Below are the code and all the weights of a small trained network. Each question names an input and a class and asks about switching units off, where a switched-off unit gives its printed mean instead of its output.

import numpy as np


def w(rows, s, z=0):
    codes = np.array(rows[::2]) - 128.0
    scale = np.full(codes.shape[1], s)
    scale[-1] = z or s
    return codes * scale


def f(y):
    return np.maximum(y, 0)


def log_softmax(a):
    a = a - a.max(-1, keepdims=True)
    return a - np.log(np.exp(a).sum(-1, keepdims=True))


def net(x, mask):
    res = np.array(x, float).reshape(1, 2) / 4 @ E
    y = f(res @ A[0][:, :-1].T + A[0][:, -1])
    res = res + np.where(mask, y, B[0][:, -1]) @ B[0][:, :-1]
    return log_softmax(res[-1] @ U[:, :-1].T + U[:, -1])


A, B = {}, {}
E = w([
[127,139,67,113,143,2,145,173,132,145],'x0',
[107,169,178,91,94,128,222,155,149,103],'x1',
],0.019)
A[0] = w([
[135,128,127,152,126,209,56,108,131,126,172],'n0',
[134,114,139,106,139,164,90,141,150,124,72],'n1',
[104,140,165,102,130,111,213,137,130,131,167],'n2',
[112,132,116,128,147,105,132,107,134,131,92],'n3',
[104,129,109,154,130,176,118,113,132,131,53],'n4',
[148,142,156,131,122,192,165,127,131,115,101],'n5',
[131,124,91,132,133,126,57,128,128,135,122],'n6',
[136,113,88,136,121,138,69,113,124,130,118],'n7',
[148,136,96,130,128,3,149,129,124,121,133],'n8',
[109,136,101,120,130,47,150,147,134,139,69],'n9',
[140,100,139,118,133,192,75,131,108,135,137],'n10',
[116,133,158,134,144,185,136,123,129,133,252],'n11',
[124,120,93,127,139,38,94,130,131,127,182],'n12',
],0.017,0.0044)
B[0] = w([
[202,136,91,204,141,130,131,142,154,78,236],'n0',
[146,151,75,97,148,147,161,85,140,135,161],'n1',
[170,131,190,187,148,108,151,113,166,21,206],'n2',
[114,147,73,110,144,146,141,118,99,121,148],'n3',
[155,142,52,134,83,96,162,112,94,141,167],'n4',
[39,123,166,120,170,242,171,114,47,139,195],'n5',
[103,146,161,195,184,79,143,144,129,144,202],'n6',
[134,115,187,181,194,138,133,113,126,142,198],'n7',
[104,102,130,34,60,67,107,123,111,156,251],'n8',
[85,102,159,87,101,82,97,123,129,164,214],'n9',
[152,155,103,181,135,145,172,135,161,100,207],'n10',
[145,130,176,62,3,134,67,161,228,104,200],'n11',
[182,108,52,110,200,96,57,151,121,199,234],'n12',
],0.02,0.025)
U = w([
[167,102,120,100,92,73,103,160,160,117,244],'0',
[140,125,115,230,255,106,98,169,156,178,161],'1',
[194,205,109,216,121,191,183,138,182,51,211],'2',
[118,96,45,71,113,126,50,203,110,241,103],'3',
[158,87,110,103,181,176,158,90,42,170,19],'4',
[62,138,78,157,157,124,153,128,77,110,42],'5',
[29,106,196,103,105,156,129,120,162,102,2],'6',
],0.0093,0.0025)

Each question gives the input, the list of numbers given to net, and the class t.
The units are the neurons (one row each of A and B). Each row of codes is followed by its name. A weight is (code - 128) times the scale printed after its matrix; where a second scale follows, it is the last column's (A, B and U).
mask holds one flag per neuron, in row order. A switched-off neuron (its flag False) gives its mean, the last column of its row in B, instead of its output. The means were averaged over made-up inputs and are rounded, as every weight is.
A unit's drop is (log p(t) with every unit on - log p(t) with that unit switched off) / (log p(t) with every unit on - log p(t) with every unit switched off).
most important unit: the unit with the biggest drop
k most important neurons: the k neurons with the biggest drops, biggest first
drop when u is switched off: that unit's drop, to one decimal
input [-2,-5], class 2: most important neuron -> n12
input [-1,1], class 2: 2 most important neurons -> n8, n9
input [1,4], class 6: 3 most important neurons -> n0, n12, n10
input [-2,8], class 2: 3 most important neurons -> n2, n8, n9
input [1,3], class 6: 4 most important neurons -> n0, n12, n10, n4
input [-4,8], class 6: 4 most important neurons -> n0, n5, n10, n11
input [-3,7], class 6: 2 most important neurons -> n0, n5
input [0,3], class 2: 3 most important neurons -> n8, n9, n2
input [-2,6], class 6: 3 most important neurons -> n0, n10, n5
input [2,5], class 6: 2 most important neurons -> n12, n0
input [-3,-8], class 2: 2 most important neurons -> n12, n0
input [-2,3], class 6: 3 most important neurons -> n0, n10, n5
input [2,7], class 6: 2 most important neurons -> n0, n12
input [7,-8], class 3: most important unit -> n8
input [2,-3], class 3: 2 most important neurons -> n2, n0
input [-3,1], class 2: drop when n8 is switched off -> 0.2
input [1,7], class 6: drop when n10 is switched off -> 0.6
input [2,-1], class 3: drop when n11 is switched off -> 0.0
input [-3,5], class 6: drop when n5 is switched off -> 0.3
input [6,3], class 3: most important unit -> n12
